[[5 1 5 7 4 4 3 1 4 5 3 3 4 3]
 [3 2 6 5 1 6 3 3 2 6 4 5 3 4]
 [4 3 5 5 5 4 6 4 3 5 5 4 4 3]
 [3 1 4 3 4 7 4 1 6 5 5 4 3 4]
 [4 5 4 2 6 2 3 4 2 4 4 4 5 9]
 [5 9 3 5 5 3 5 6 3 6 3 3 4 5]
 [5 3 3 3 4 5 7 3 5 4 4 4 5 7]
 [4 7 5 2 6 5 5 5 6 5 5 5 4 5]] gives 5

[[38 76 17 42 38 15 47 11 38 21 53 23 72 48 78]
 [11 43 46 42 11 46 47 44 12 17 84 14 42 47 53]
 [47 54 30 73 47 30  8 31 47 58 38 58 57  7 44]
 [70 53 33 52 70 34 33 37 69 68 10 71 55 33 42]
 [20 46 40 63 20 40 20 39 20 33 75 32 46 20 48]
 [77 40 47 39 77 47 49 49 77 71  4 73 41 49 32]] gives 41

[[116 207 119 115 202 112]
 [201 170 225 195 162 185]
 [143  54 131 114  58 146]
 [ 69 177  66 102 175  71]
 [ 60 114  20   8 120  77]] gives 8

[[4 7 6 3 5 5 2 3 6 4 6 3]
 [5 5 7 4 2 3 4 6 7 5 3 3]
 [8 6 3 2 3 6 3 8 3 9 2 7]
 [3 5 8 5 5 3 4 3 8 2 6 1]
 [5 7 3 2 7 7 2 2 3 5 7 6]
 [7 7 3 2 5 7 2 5 3 7 4 6]] gives 7

[[7 3 5 4 4 2 1 7 5 4 1 5]
 [3 6 5 4 4 4 6 2 4 3 6 2]
 [5 5 6 4 6 2 4 4 6 3 4 3]
 [2 3 2 6 5 5 5 3 4 5 4 7]
 [5 3 4 6 6 2 3 5 6 4 3 6]
 [4 3 2 4 3 6 4 5 2 6 4 6]
 [1 6 4 5 5 5 7 1 3 4 7 3]
 [5 2 2 4 2 5 3 6 2 6 2 6]
 [5 6 6 4 6 2 4 3 7 2 5 2]
 [2 3 2 4 2 7 5 4 1 6 5 5]
 [1 5 3 4 3 6 6 2 2 4 6 4]] gives 4
---
[-45  36 -10 -38  -7 -37] Answer: -10
[ 5 40 93 86 70] Answer: 93
[  -7  633  686 -814  265  -72  250] Answer: 686
[859 703 835  57 585 799] Answer: 835
[ 93 982 358 770] Answer: 358
[2 7 3 3] Answer: 3
[ 373 -403 -940  627] Answer: -940
[769  13 291 800  48] Answer: 291
---
[[ 20  -1   2   5  27  -5 -19  -4  -3   4  17]
 [  5   1 -20 -10 -18  16  -6  12 -31 -43  34]
 [-11 -32 -15 -32 -11  -6   4 -44 -46 -24  54]
 [ 22   8   5  36  12 -23  23 -20  30   4 -22]
 [  0  -7 -21 -22 -12  -5  -6   5 -20  16  19]
 [  8   5   5  18  -4 -22   8  -8  10  24  11]
 [  1 -39  -2 -37  -8 -13  13 -41 -39  -3  49]
 [  3 -10  10 -45 -10  -1   7 -16 -50 -32  20]] Answer: 20

[[ 32  27 -25   2  -4  14  -4   7]
 [-19   1 -25 -42  21 -36  39 -30]
 [  9 -13  22  10   8  46 -40 -10]
 [  1 -16 -16 -47  39   6  10 -43]
 [-22 -29  47  31   9  30 -14   9]] Answer: 9

[[ -5   2   7   0 -10  -3   3   9   5   0  -6]
 [ -3 -22   0 -26  14  -5  18  17  24 -29  28]
 [-19 -20  20 -24  25   4  15 -29 -23  34   0]
 [ 13  22  -5  27 -10  24 -20 -21 -29  40 -30]
 [ 17 -30  24  33 -30  26  37  25 -37  32  -1]
 [ -5 -24   2 -21  10  -7  11   8  15 -30  26]
 [-14 -25  17 -22  12 -24  23  16   6 -16  29]
 [  4 -20  36  17 -27  29  34  29 -31  21  -8]
 [  9  33 -11  24  -9  19 -27 -28 -27  41 -37]
 [ 13  20  -9  18 -10  20 -22 -23 -22  28 -27]] Answer: -27

[[ -7  18 -11   7 -15 -14 -13  17 -13   4  -3 -15  -8]
 [ 21 -13  34  -7  12  12   8 -16  14 -16  16  13  21]
 [-14  16 -21  10  -6  -3  -1  18 -11  13  -8  -2 -12]
 [-19   1 -27   1  17  10  10  -5  11   8 -13  13 -20]
 [-14  -4 -14 -21  15  14  13  -6  12 -39 -21  14 -14]
 [ 29  -8  45  -7   5   7   7  -7  10 -22  19   9  32]
 [-18   9 -24   4  13  13  15   5   6  10 -13  14 -15]
 [  6   5  10 -25  -7 -11  -9  10  -4 -50 -11  -8   6]
 [-14  15 -23 -10  14  11   7  16   8 -37 -25  11 -14]
 [ 28   1  38 -13   4   3   2  16   4 -43   6   5  30]
 [ 10   2  13 -18 -15 -15 -16   8 -10 -38  -2 -16   8]] Answer: 8

[[-16 -22  13 -22   8 -11  21  13   7 -14  17]
 [ 52 -41 -37 -14  29  47  16 -11  17   2   5]
 [  8   2  -4  14 -24   6  -5  25  16 -16  -5]
 [ -9 -14   7 -14  -1 -16  13  15  14 -19  19]
 [-27 -11  24 -21  26   1   9 -27 -29  30  -6]
 [  6 -16  22  16 -20  20  27  21 -19  17  -4]
 [-20  -6  18 -16   6 -17  12  11   2 -11  22]
 [  0  -6   0  -1  -5  -2   7  10   0   0  -1]] Answer: -1

[[  6  10  -4 -15   0  16  -8  -4 -17]
 [-11 -22   9  20  -5 -12 -14  -2  13]
 [ 15  12 -14 -15  -8  20   0   5 -14]
 [ -6  10  12 -19  -3   7   9 -10 -12]
 [  1  -4  22 -12  -2   3 -11 -15  -8]
 [ -6 -27   0  32  -3 -10 -14   7  11]
 [ 11  10  -3 -16 -10  14   6   1  -8]
 [ -9  -6  21   3  15   2 -12 -16 -25]
 [  0  -3  23  -9   2  18 -10 -14 -37]
 [ -2 -24   1  39  10  -5  -9  11  -9]
 [ -3  -7   8  10  14  -5  -9  -5  -7]] Answer: -7
---
[[-15.56  -8.61  17.41  -9.19 -15.06 -12.45  15.32]
 [ -2.41  -2.47   4.77   8.35   5.42   2.33   4.82]
 [ 16.50   4.16  -6.18 -14.60  -2.63   3.96  -3.05]] yields 17.41

[[-0.02  1.77  0.14  2.07 -0.55 -0.61]
 [ 0.20  2.23 -2.22 -0.74 -1.11  2.17]
 [ 1.10 -0.65  0.89 -1.10  2.05  0.87]] yields 0.14

[[ 0.9  2.4  1.5 -0.6  0.6  2.0  1.2]
 [ 2.4  1.5  2.2 -0.6  2.0  0.2  0.8]
 [ 1.5 -1.7  2.1  2.1  1.0  2.4  0.9]] yields 1.5

[[ 0.03 -0.18 -0.14  0.17  0.13 -0.06]
 [ 0.04 -0.06 -0.10  0.07  0.06 -0.06]
 [ 0.06 -0.01 -0.06  0.03  0.00  0.04]] yields -0.14

[[-0.66 -1.05  1.32 -0.16  0.06 -0.06 -2.40]
 [ 1.54 -1.68 -0.38 -1.10  0.29 -2.22 -1.20]
 [-0.19  0.06 -1.97 -0.31 -2.12 -1.93 -1.90]] yields 1.32

[[ 0.113  0.122 -0.063 -0.101  0.119]
 [ 0.143  0.121  0.009  0.122 -0.136]
 [ 0.050  0.171  0.169  0.165 -0.052]] yields -0.063

[[ 0.12  0.10 -0.10 -0.15 -0.14]
 [-0.21  0.02  0.11 -0.20 -0.14]
 [-0.15  0.01 -0.23 -0.11 -0.20]] yields -0.10
---
[[  1 -13 -10  32  10  10 -15   3  22 -21 -13]
 [  6  17 -11  13  -4   4  -8 -11   0 -11  -3]
 [  1  39  -9  10  19   4  -2 -10  12   9   6]
 [  3 -27  16  17 -28  -4   5   7 -16  18   2]
 [-19  11  -5  20  20   1  13  18  25  14  -3]
 [ -6  -1   8  27   4 -12  -2   7  20   7 -22]
 [  8  -7 -11  35   9   7  -4  10   4  25   8]
 [  5  31 -12   5   2 -14   9   5  -9  12  -9]
 [-10 -16  15  -9 -20   1   8  -2 -21   0   6]]
1

[[ -7  11   1   2  -5   4  -1  -1   0 -11]
 [  1  -3   5 -14 -20  -3  -3  -7   1   5]
 [ -2  -1  -7 -40   7  -1  -1 -13   8 -15]
 [  6   1  -6  23   6   6  20 -13   4   8]
 [ -1   2  -9 -12 -32  -5   0  19  -8  10]
 [ 16  -5   5  -4   8  -1 -13  10  -9 -12]
 [-19  15  -7  -7  -7  -4   9  -8   3   6]
 [ 14  -8   9  29  -8  14   4   7  -2   1]
 [ 12  -3   4 -39  -4  -4  -7   2  -4  11]
 [ 14  -2  -4 -11  -3  -8 -13  32 -10  -9]
 [-24   9  -8  15  24  -7   3   9   0   2]
 [ -1  -1  -6  -8  20   1  -6 -10 -12 -12]]
-7

[[-13  -8  36 -31  15 -17   9 -24  -5  -2  18]
 [ 26  15 -25  38  -2  -1 -31  37 -15 -18   1]
 [-29 -36  17 -26  36 -15  18 -11 -20   7  30]
 [-13   6  -5 -10 -22  28  12 -18  23   3 -20]
 [-13  -5   0 -16 -21  17  41 -28  37  36 -31]]
-13

[[-16  17   7  28  26   4 -31  -6  20 -17  10   3   8  -8  -4]
 [  9   4  19  -6 -17  14 -18  15  25  -1  -4   3   3 -20   4]
 [ 29  -5 -40   6   7 -15 -13  17 -10  -8 -17  18  -5  -4 -12]
 [-24 -26   8   0  16  -1  12  14   7   4 -21  -2  18  -4   0]
 [ -3 -17  -8  21  23   8   8  21   0  12   7  -2  26 -16 -10]
 [ -7   0  -9 -24   8  -3   0  19  23  -3  10 -15  14  20 -30]
 [ -4 -15  -7   2 -18 -19 -15 -20 -22  17  17  16  18  -5   7]
 [  9  -8  -1   2  26 -16  14 -10  -2 -22  16  20  -2  -4  17]
 [ 11 -25   9   8   5  -6 -25  15   9  13 -15   1 -27  12  -2]
 [ 15 -10  -9  18  -5  20   6  -7   8   2  30 -29 -17 -13  17]]
-16

[[ -8  18 -11  25  21   6 -27 -16]
 [ -7  17 -11  25  24   3 -28 -19]
 [-15  20  -2  25  24  12 -14 -11]
 [-13  12   4  26  29  12 -17  -6]
 [ -2  -9  10  38  40   9   4  11]]
-8
